Below is a small trained network, with its code and all its weights. Each question gives an input and a class and asks what happens when units are switched off, that is, made to give their printed mean instead of their output.

import numpy as np


def w(rows, s, z=0):
    codes = np.array(rows[::2]) - 128.0
    scale = np.full(codes.shape[1], s)
    scale[-1] = z or s
    return codes * scale


def f(y):
    return y / 2 * (1 + np.tanh(0.7978845608 * (y + 0.044715 * y**3)))


def log_softmax(a):
    a = a - a.max(-1, keepdims=True)
    return a - np.log(np.exp(a).sum(-1, keepdims=True))


def net(x, mask):
    res = np.array(x, float).reshape(1, 4) / 4 @ E
    y = f(res @ A[0][:, :-1].T + A[0][:, -1])
    res = res + np.where(mask, y, B[0][:, -1]) @ B[0][:, :-1]
    return log_softmax(res[-1] @ U[:, :-1].T + U[:, -1])


A, B = {}, {}
E = w([
[25,179,207,170,72,40,54],'x0',
[134,139,146,130,105,153,152],'x1',
[179,152,148,200,164,189,53],'x2',
[85,112,255,68,218,150,60],'x3',
],0.0074)
A[0] = w([
[85,139,148,141,100,98,121,158],'neuron 1',
[88,131,114,73,109,97,148,109],'neuron 2',
[97,114,196,114,182,133,122,41],'neuron 3',
[116,147,81,202,94,121,134,129],'neuron 4',
[161,253,146,198,134,167,107,154],'neuron 5',
[143,144,126,138,150,165,58,202],'neuron 6',
[126,108,169,84,140,155,105,26],'neuron 7',
[106,140,138,58,76,122,163,144],'neuron 8',
[85,152,174,198,112,122,135,125],'neuron 9',
[125,141,136,138,77,108,93,2],'neuron 10',
[166,157,98,128,120,107,129,7],'neuron 11',
[97,138,139,95,138,149,93,6],'neuron 12',
[55,132,160,150,114,99,101,110],'neuron 13',
[115,142,104,191,123,117,156,22],'neuron 14',
[104,164,140,165,139,140,145,210],'neuron 15',
[97,175,124,183,92,93,126,148],'neuron 16',
[149,143,98,141,59,112,132,141],'neuron 17',
],0.015,0.0035)
B[0] = w([
[124,100,137,125,219,194,68,224],'neuron 1',
[170,186,53,165,172,57,47,202],'neuron 2',
[106,131,83,12,72,147,58,229],'neuron 3',
[161,150,44,45,73,165,174,226],'neuron 4',
[166,188,40,87,187,32,86,228],'neuron 5',
[150,130,25,103,172,118,115,205],'neuron 6',
[157,81,96,22,6,169,104,182],'neuron 7',
[213,123,77,160,241,2,34,212],'neuron 8',
[159,54,90,129,205,190,125,222],'neuron 9',
[167,38,118,183,77,192,124,164],'neuron 10',
[173,58,78,129,17,163,47,147],'neuron 11',
[192,126,98,32,46,76,104,157],'neuron 12',
[182,53,84,71,180,196,155,254],'neuron 13',
[88,85,149,40,86,112,27,163],'neuron 14',
[57,219,171,119,167,81,128,167],'neuron 15',
[104,51,56,91,150,167,157,238],'neuron 16',
[109,131,39,25,108,119,122,222],'neuron 17',
],0.0061,0.0079)
U = w([
[136,84,130,53,27,152,108,62],'0',
[180,54,129,123,118,178,132,248],'1',
[134,132,119,96,127,122,121,254],'2',
[156,173,112,134,141,75,68,94],'3',
[60,143,147,166,155,152,147,122],'4',
[114,160,221,165,12,133,138,2],'5',
],0.011,0.0035)

Each question gives the input, the list of numbers given to net, and the class t.
The units are the neurons (one row each of A and B). Each row of codes is followed by its name. A weight is (code - 128) times the scale printed after its matrix; where a second scale follows, it is the last column's (A, B and U).
mask holds one flag per neuron, in row order. A switched-off neuron (its flag False) gives its mean, the last column of its row in B, instead of its output. The means were averaged over made-up inputs and are rounded, as every weight is.
A unit's drop is (log p(t) with every unit on - log p(t) with that unit switched off) / (log p(t) with every unit on - log p(t) with every unit switched off).
The circuit of an input: a set's keep is (log p(t) with only the set's units on - log p(t) with every unit switched off) / (log p(t) with every unit on - log p(t) with every unit switched off). Starting from the 12 units with the biggest drops (on a tie, the unit counted first), units are removed one at a time, each time the one whose removal leaves the highest keep (on an exact tie, the one counted first), for as long as the keep stays at least 0.8.
circuit, biggest first: the units of the circuit, biggest drop first
most important unit: the unit with the biggest drop
k most important neurons: the k neurons with the biggest drops, biggest first
drop when u is switched off: that unit's drop, to one decimal
input [-4,-1,7,-7], class 0: most important unit	neuron 4
input [-4,6,8,8], class 0: 2 most important neurons	[neuron 7; neuron 3]
input [8,-3,7,-8], class 0: 2 most important neurons	[neuron 4; neuron 14]
input [-5,-3,7,-2], class 3: circuit, biggest first	[neuron 5; neuron 13]
input [6,5,-4,-1], class 1: circuit, biggest first	[neuron 13; neuron 9; neuron 1]
input [-3,-5,6,-4], class 3: 2 most important neurons	[neuron 5; neuron 13]
input [6,3,3,8], class 0: 2 most important neurons	[neuron 3; neuron 7]
input [6,3,1,-5], class 1: circuit, biggest first	[neuron 9; neuron 16]
input [5,-4,4,8], class 0: 3 most important neurons	[neuron 3; neuron 7; neuron 12]
input [-8,6,-5,8], class 0: 2 most important neurons	[neuron 7; neuron 3]
input [8,-7,7,4], class 1: 3 most important neurons	[neuron 13; neuron 9; neuron 10]
input [7,-2,-3,6], class 1: 2 most important neurons	[neuron 13; neuron 9]
input [2,1,-6,5], class 3: 4 most important neurons	[neuron 8; neuron 2; neuron 16; neuron 4]
input [3,-4,7,7], class 0: circuit, biggest first	[neuron 3]
input [-6,8,6,4], class 2: 3 most important neurons	[neuron 5; neuron 13; neuron 9]
input [0,2,-4,-3], class 3: 2 most important neurons	[neuron 8; neuron 13]
input [6,-8,0,-8], class 0: drop when neuron 4 is switched off	0.2
input [1,-3,-7,4], class 3: drop when neuron 9 is switched off	0.0
input [-4,-4,-6,0], class 3: drop when neuron 16 is switched off	0.1
input [-3,3,7,4], class 3: most important unit	neuron 5
